Here is a tiny trained network, its code and every weight. The questions are about switching its units off for an input and a target symbol, where a switched-off unit gives its printed mean instead of its output.

import numpy as np


def w(rows, s, z=0):
    codes = np.array(rows[::2]) - 128.0
    scale = np.full(codes.shape[1], s)
    scale[-1] = z or s
    return codes * scale


def f(y):
    return np.maximum(y, 0)


def softmax(a):
    e = np.exp(a - a.max(-1, keepdims=True))
    return e / e.sum(-1, keepdims=True)


def log_softmax(a):
    a = a - a.max(-1, keepdims=True)
    return a - np.log(np.exp(a).sum(-1, keepdims=True))


def net(x, mask):
    ids = ['ΓΞηλμφω'.index(c) for c in x.split()]
    T = len(ids)
    res = E[ids] + P[:T]
    u = 0
    for l in range(3):
        r = res
        for j in range(3):
            rows = slice(2 * j, 2 * j + 2)
            q, k, v = (r @ M[l][rows].T for M in (Q, K, V))
            z = softmax(np.where(np.tri(T) > 0, q @ k.T / 2**0.5, -1e9)) @ v
            o = O[l][rows]
            res = res + np.where(mask[u + j], z, o[:, -1]) @ o[:, :-1]
        u += 3
        y = f(res @ A[l][:, :-1].T + A[l][:, -1])
        res = res + np.where(mask[u : u + 4], y, B[l][:, -1]) @ B[l][:, :-1]
        u += 4
    return log_softmax(res[-1] @ U[:, :-1].T + U[:, -1])


Q, K, V, O, A, B = {}, {}, {}, {}, {}, {}
E = w([
[160,127,215],'Γ',
[181,91,228],'Ξ',
[132,135,254],'η',
[226,81,192],'λ',
[90,250,49],'μ',
[172,160,132],'φ',
[153,150,61],'ω',
],0.007)
P = w([
[189,95,141],'0',
[169,164,177],'1',
[77,141,72],'2',
[130,102,65],'3',
[188,186,168],'4',
[33,121,147],'5',
[139,94,42],'6',
[206,185,160],'7',
[12,123,179],'8',
[140,89,33],'9',
[214,177,162],'10',
[2,155,130],'11',
[142,84,43],'12',
],0.0087)
Q[0] = w([
[32,145,254],'0.h1',
[7,85,238],'0.h1',
[42,157,215],'0.h2',
[159,41,37],'0.h2',
[159,162,225],'0.h3',
[141,113,133],'0.h3',
],0.0049)
K[0] = w([
[99,81,187],'0.h1',
[95,53,195],'0.h1',
[84,113,254],'0.h2',
[108,163,69],'0.h2',
[104,185,151],'0.h3',
[151,174,120],'0.h3',
],0.0081)
V[0] = w([
[40,226,200],'0.h1',
[128,155,162],'0.h1',
[205,4,92],'0.h2',
[35,198,203],'0.h2',
[88,92,204],'0.h3',
[161,145,164],'0.h3',
],0.0041)
O[0] = w([
[101,188,233,111],'0.h1',
[123,152,154,186],'0.h1',
[253,122,6,165],'0.h2',
[92,125,225,75],'0.h2',
[140,170,235,121],'0.h3',
[144,135,136,254],'0.h3',
],0.0046,0.00069)
A[0] = w([
[54,96,19,216],'0.n1',
[151,229,163,229],'0.n2',
[214,180,211,147],'0.n3',
[1,232,98,250],'0.n4',
],0.0059,0.0025)
B[0] = w([
[41,80,114,208],'0.n1',
[106,163,220,254],'0.n2',
[174,130,203,242],'0.n3',
[94,254,163,248],'0.n4',
],0.0071,0.0031)
Q[1] = w([
[18,178,139],'1.h1',
[2,139,99],'1.h1',
[75,132,234],'1.h2',
[110,128,206],'1.h2',
[44,159,137],'1.h3',
[54,100,124],'1.h3',
],0.0083)
K[1] = w([
[43,169,2],'1.h1',
[33,156,103],'1.h1',
[36,229,147],'1.h2',
[105,190,132],'1.h2',
[44,53,157],'1.h3',
[157,33,107],'1.h3',
],0.007)
V[1] = w([
[130,112,230],'1.h1',
[142,138,63],'1.h1',
[117,74,165],'1.h2',
[118,39,232],'1.h2',
[157,56,2],'1.h3',
[76,174,220],'1.h3',
],0.006)
O[1] = w([
[124,172,44,191],'1.h1',
[142,85,184,91],'1.h1',
[136,217,110,110],'1.h2',
[123,222,90,129],'1.h2',
[151,50,150,3],'1.h3',
[93,254,102,206],'1.h3',
],0.0074,0.0051)
A[1] = w([
[59,119,152,199],'1.n1',
[142,111,60,174],'1.n2',
[151,1,96,254],'1.n3',
[118,107,136,121],'1.n4',
],0.0095,0.0037)
B[1] = w([
[92,145,139,255],'1.n1',
[139,124,82,195],'1.n2',
[131,11,79,186],'1.n3',
[94,112,87,132],'1.n4',
],0.011,0.0035)
Q[2] = w([
[57,48,86],'2.h1',
[144,126,160],'2.h1',
[254,181,142],'2.h2',
[163,128,85],'2.h2',
[215,165,147],'2.h3',
[53,118,80],'2.h3',
],0.0064)
K[2] = w([
[158,186,131],'2.h1',
[177,76,68],'2.h1',
[254,154,102],'2.h2',
[139,131,55],'2.h2',
[239,45,42],'2.h3',
[83,254,113],'2.h3',
],0.0057)
V[2] = w([
[201,192,249],'2.h1',
[121,52,212],'2.h1',
[67,159,142],'2.h2',
[100,192,30],'2.h2',
[254,61,167],'2.h3',
[25,228,57],'2.h3',
],0.0058)
O[2] = w([
[213,211,151,131],'2.h1',
[48,208,75,48],'2.h1',
[38,66,91,185],'2.h2',
[126,2,158,227],'2.h2',
[131,200,89,34],'2.h3',
[155,19,209,253],'2.h3',
],0.0066,0.0034)
A[2] = w([
[2,164,218,194],'2.n1',
[192,27,180,251],'2.n2',
[44,58,61,34],'2.n3',
[136,185,160,228],'2.n4',
],0.0064,0.0032)
B[2] = w([
[187,49,141,255],'2.n1',
[49,69,26,234],'2.n2',
[246,16,253,161],'2.n3',
[80,73,219,196],'2.n4',
],0.0063,0.0086)
U = w([
[104,209,125,118],'Γ',
[225,158,96,169],'Ξ',
[191,155,162,66],'η',
[143,193,153,30],'λ',
[160,56,144,120],'μ',
[94,130,176,252],'φ',
[2,143,27,88],'ω',
],0.0073,0.0035)

Each question gives the input, a string of symbols that net reads in full, and the target symbol t.
The units are the heads (2 rows each of Q, K, V and O) and the neurons (one row each of A and B). Each row of codes is followed by its name. A weight is (code - 128) times the scale printed after its matrix; where a second scale follows, it is the last column's (O, A, B and U).
mask holds one flag per unit, layer by layer, with each layer's heads first. A switched-off unit (its flag False) gives its mean, the last column of its rows in O or B, instead of its output. The means were averaged over made-up inputs and are rounded, as every weight is.
A unit's drop is (log p(t) with every unit on - log p(t) with that unit switched off) / (log p(t) with every unit on - log p(t) with every unit switched off).
most important unit: the unit with the biggest drop
top k neurons: the k neurons with the biggest drops, biggest first
top k neurons in layer l: the k neurons of layer l with the biggest drops, biggest first
which heads matter: for each layer, one digit per head in row order, 1 if its drop is at least 0.15 and else 0, layers parted by /
drop of u: that unit's drop, to one decimal
input λ η λ Ξ η λ Ξ μ λ ω μ, target Γ: most important unit : 1.h3
input μ λ μ μ Γ λ λ ω φ, target μ: which heads matter : 000 / 000 / 001
input λ ω λ λ ω, target Γ: top 2 neurons : 1.n3, 2.n2
input λ Ξ λ Γ, target Ξ: top 2 neurons in layer 0 : 0.n4, 0.n2
input λ φ λ, target Ξ: which heads matter : 010 / 001 / 011
input μ η μ, target μ: top 2 neurons : 2.n1, 0.n1
input ω Γ ω η ω λ λ Γ, target ω: which heads matter : 110 / 001 / 101
input ω μ Ξ λ Γ φ μ Ξ φ λ Ξ, target ω: which heads matter : 110 / 001 / 101
input λ μ μ ω λ μ λ λ λ, target μ: top 3 neurons : 0.n4, 1.n3, 2.n3
input λ φ φ Γ μ μ λ φ λ λ φ, target Γ: which heads matter : 110 / 001 / 001
input λ λ Γ μ λ Γ Γ ω ω ω ω, target Γ: top 2 neurons : 1.n3, 0.n2
input ω λ Ξ μ Ξ ω Ξ μ Γ λ λ Γ λ, target Ξ: which heads matter : 000 / 111 / 010
input η Ξ ω ω ω Ξ μ Γ ω φ ω φ, target μ: top 3 neurons : 2.n1, 0.n3, 0.n1
input λ ω ω η Γ, target Γ: most important unit : 2.h3
input η λ Ξ ω η λ φ Γ μ λ ω Γ, target μ: top 2 neurons : 2.n1, 0.n3
input ω Γ φ Γ φ η φ λ λ λ φ, target ω: top 2 neurons : 1.n3, 0.n2
input λ ω Ξ ω Γ μ μ Γ, target Γ: top 2 neurons : 1.n3, 0.n2
input ω λ η Ξ μ, target ω: top 4 neurons : 1.n3, 0.n2, 0.n4, 0.n3
input ω λ λ λ Ξ φ μ η λ Ξ, target Ξ: top 3 neurons in layer 0 : 0.n2, 0.n4, 0.n3
input η ω λ Ξ φ Ξ ω, target μ: top neuron : 2.n3
input ω μ ω η ω η μ η η η η, target ω: drop of 1.n3 : 0.8
input λ μ ω λ Γ ω Ξ μ, target Γ: drop of 0.n4 : 0.2
input ω μ λ Ξ Γ η η η Γ Ξ ω, target ω: drop of 0.n2 : 0.2
input λ φ Ξ Γ μ λ ω λ, target Γ: drop of 1.h3 : 0.7
